Below is a small trained network, with its code and all its weights. Each question gives an input and a target symbol and asks what happens when units are switched off, that is, made to give their printed mean instead of their output.

import numpy as np


def w(rows, s, z=0):
    codes = np.array(rows[::2]) - 128.0
    scale = np.full(codes.shape[1], s)
    scale[-1] = z or s
    return codes * scale


def f(y):
    return np.maximum(y, 0)


def softmax(a):
    e = np.exp(a - a.max(-1, keepdims=True))
    return e / e.sum(-1, keepdims=True)


def log_softmax(a):
    a = a - a.max(-1, keepdims=True)
    return a - np.log(np.exp(a).sum(-1, keepdims=True))


def net(x, mask):
    ids = ['γεζηλξπφ'.index(c) for c in x.split()]
    T = len(ids)
    res = E[ids] + P[:T]
    q, k, v = (res @ M[0].T for M in (Q, K, V))
    z = softmax(np.where(np.tri(T) > 0, q @ k.T / 2**0.5, -1e9)) @ v
    res = res + np.where(mask[0], z, O[0][:, -1]) @ O[0][:, :-1]
    y = f(res @ A[0][:, :-1].T + A[0][:, -1])
    res = res + np.where(mask[1:13], y, B[0][:, -1]) @ B[0][:, :-1]
    return log_softmax(res[-1] @ U[:, :-1].T + U[:, -1])


Q, K, V, O, A, B = {}, {}, {}, {}, {}, {}
E = w([
[117,75,182,135,184],'γ',
[125,90,160,127,143],'ε',
[111,68,156,139,159],'ζ',
[152,86,219,145,152],'η',
[167,81,190,215,75],'λ',
[215,142,200,211,31],'ξ',
[192,117,4,218,125],'π',
[181,187,187,44,217],'φ',
],0.017)
P = w([
[2,211,179,179,175],'0',
[67,135,221,167,82],'1',
[110,103,238,177,58],'2',
[124,99,216,185,93],'3',
[144,95,220,188,127],'4',
[163,86,199,185,146],'5',
[180,83,190,190,171],'6',
[194,69,163,186,184],'7',
[218,59,138,195,190],'8',
[226,46,103,203,200],'9',
[248,57,112,192,214],'10',
],0.0079)
Q[0] = w([
[40,204,2,75,95],'H1',
[243,204,66,59,68],'H1',
],0.007)
K[0] = w([
[6,142,185,122,78],'H1',
[102,112,90,95,136],'H1',
],0.012)
V[0] = w([
[40,1,138,23,179],'H1',
[121,80,84,186,128],'H1',
],0.0099)
O[0] = w([
[51,108,129,120,199,2],'H1',
[77,251,83,134,106,133],'H1',
],0.018,0.0089)
A[0] = w([
[128,96,144,206,146,218],'N1',
[132,66,93,178,92,63],'N2',
[182,194,130,139,135,78],'N3',
[128,187,180,135,199,165],'N4',
[153,93,51,111,158,121],'N5',
[127,81,127,182,111,42],'N6',
[44,159,109,121,78,1],'N7',
[130,249,76,124,118,133],'N8',
[86,100,135,164,72,107],'N9',
[155,107,83,60,145,224],'N10',
[81,151,98,73,221,57],'N11',
[205,124,121,137,107,63],'N12',
],0.013,0.005)
B[0] = w([
[91,254,109,97,78,205],'N1',
[149,131,181,84,194,173],'N2',
[101,90,59,65,126,234],'N3',
[45,128,146,220,96,165],'N4',
[73,135,197,97,95,138],'N5',
[103,98,209,151,126,165],'N6',
[5,61,151,83,69,133],'N7',
[124,90,198,193,176,239],'N8',
[204,129,106,101,133,153],'N9',
[137,185,173,151,128,149],'N10',
[191,136,28,82,219,140],'N11',
[106,85,87,85,139,254],'N12',
],0.0087,0.019)
U = w([
[122,145,91,117,122,91],'γ',
[187,88,164,103,199,128],'ε',
[153,159,78,127,149,101],'ζ',
[196,254,93,172,84,250],'η',
[144,87,91,150,135,21],'λ',
[147,90,67,46,126,53],'ξ',
[51,107,118,164,55,142],'π',
[94,132,79,68,119,240],'φ',
],0.0075,0.0027)

Each question gives the input, a string of symbols that net reads in full, and the target symbol t.
The units are the heads (2 rows each of Q, K, V and O) and the neurons (one row each of A and B). Each row of codes is followed by its name. A weight is (code - 128) times the scale printed after its matrix; where a second scale follows, it is the last column's (O, A, B and U).
mask holds one flag per unit, heads first, then neurons. A switched-off unit (its flag False) gives its mean, the last column of its rows in O or B, instead of its output. The means were averaged over made-up inputs and are rounded, as every weight is.
A unit's drop is (log p(t) with every unit on - log p(t) with that unit switched off) / (log p(t) with every unit on - log p(t) with every unit switched off).
The circuit of an input: a set's keep is (log p(t) with only the set's units on - log p(t) with every unit switched off) / (log p(t) with every unit on - log p(t) with every unit switched off). Starting from the 12 units with the biggest drops (on a tie, the unit counted first), units are removed one at a time, each time the one whose removal leaves the highest keep (on an exact tie, the one counted first), for as long as the keep stays at least 0.8.
units of the circuit, in order: the units of the circuit, biggest drop first
unit that matters most: the unit with the biggest drop
top k neurons: the k neurons with the biggest drops, biggest first
drop of u: that unit's drop, to one decimal
input φ ζ γ λ φ ζ ε φ η π γ, target π: units of the circuit, in order : (H1; N8; N7; N3)
input ε γ φ ε ε η γ, target π: units of the circuit, in order : (N4; H1; N2)
input η φ ξ φ ε λ, target ε: top 4 neurons : (N2; N6; N3; N4)
input ζ γ η η φ η λ λ ε, target η: unit that matters most : N3
input ζ ε ε η γ ξ ξ γ λ, target ξ: units of the circuit, in order : (N12; H1; N3; N4)
input η γ ξ η, target ξ: units of the circuit, in order : (H1; N12; N8; N3)
input λ ζ ε, target η: units of the circuit, in order : (N12; N3; N8)
input λ ζ η ζ λ λ ζ η ξ ξ, target ξ: units of the circuit, in order : (N12; N3; H1)
input ε ξ ζ, target ξ: units of the circuit, in order : (H1; N12; N8; N4)
input η ζ π ζ ε φ γ ξ λ, target ξ: units of the circuit, in order : (N12; N3; H1; N4)
input ξ ε λ ζ φ λ ξ ζ ζ, target ξ: units of the circuit, in order : (H1; N8; N12)
input γ η η λ η γ γ η η, target π: units of the circuit, in order : (H1; N4; N2)
input γ φ φ φ γ γ ε η ξ ξ η, target ξ: units of the circuit, in order : (H1; N12; N3)
input ξ η η γ γ π ζ, target π: top neuron : (N8)
input λ λ ζ ζ, target η: top 2 neurons : (N12; N3)
input φ γ γ η ε γ φ ε φ π λ, target π: top 4 neurons : (N8; N7; N3; N2)
input γ φ λ λ ζ ζ φ γ λ φ ξ, target ε: top 4 neurons : (N2; N6; N3; N4)
input λ ζ ζ λ π ε, target π: top 4 neurons : (N8; N7; N2; N11)
input π λ ζ ζ η ε ξ ε, target ξ: top 2 neurons : (N12; N3)
input ζ φ ζ ζ λ, target η: unit that matters most : N1
input φ ξ ζ λ ξ η φ φ ε π ξ, target π: drop of N8 : 1.4
input ξ ζ λ ξ η φ φ λ, target ε: drop of N10 : 0.0
input η φ φ γ, target ε: drop of N3 : 0.2
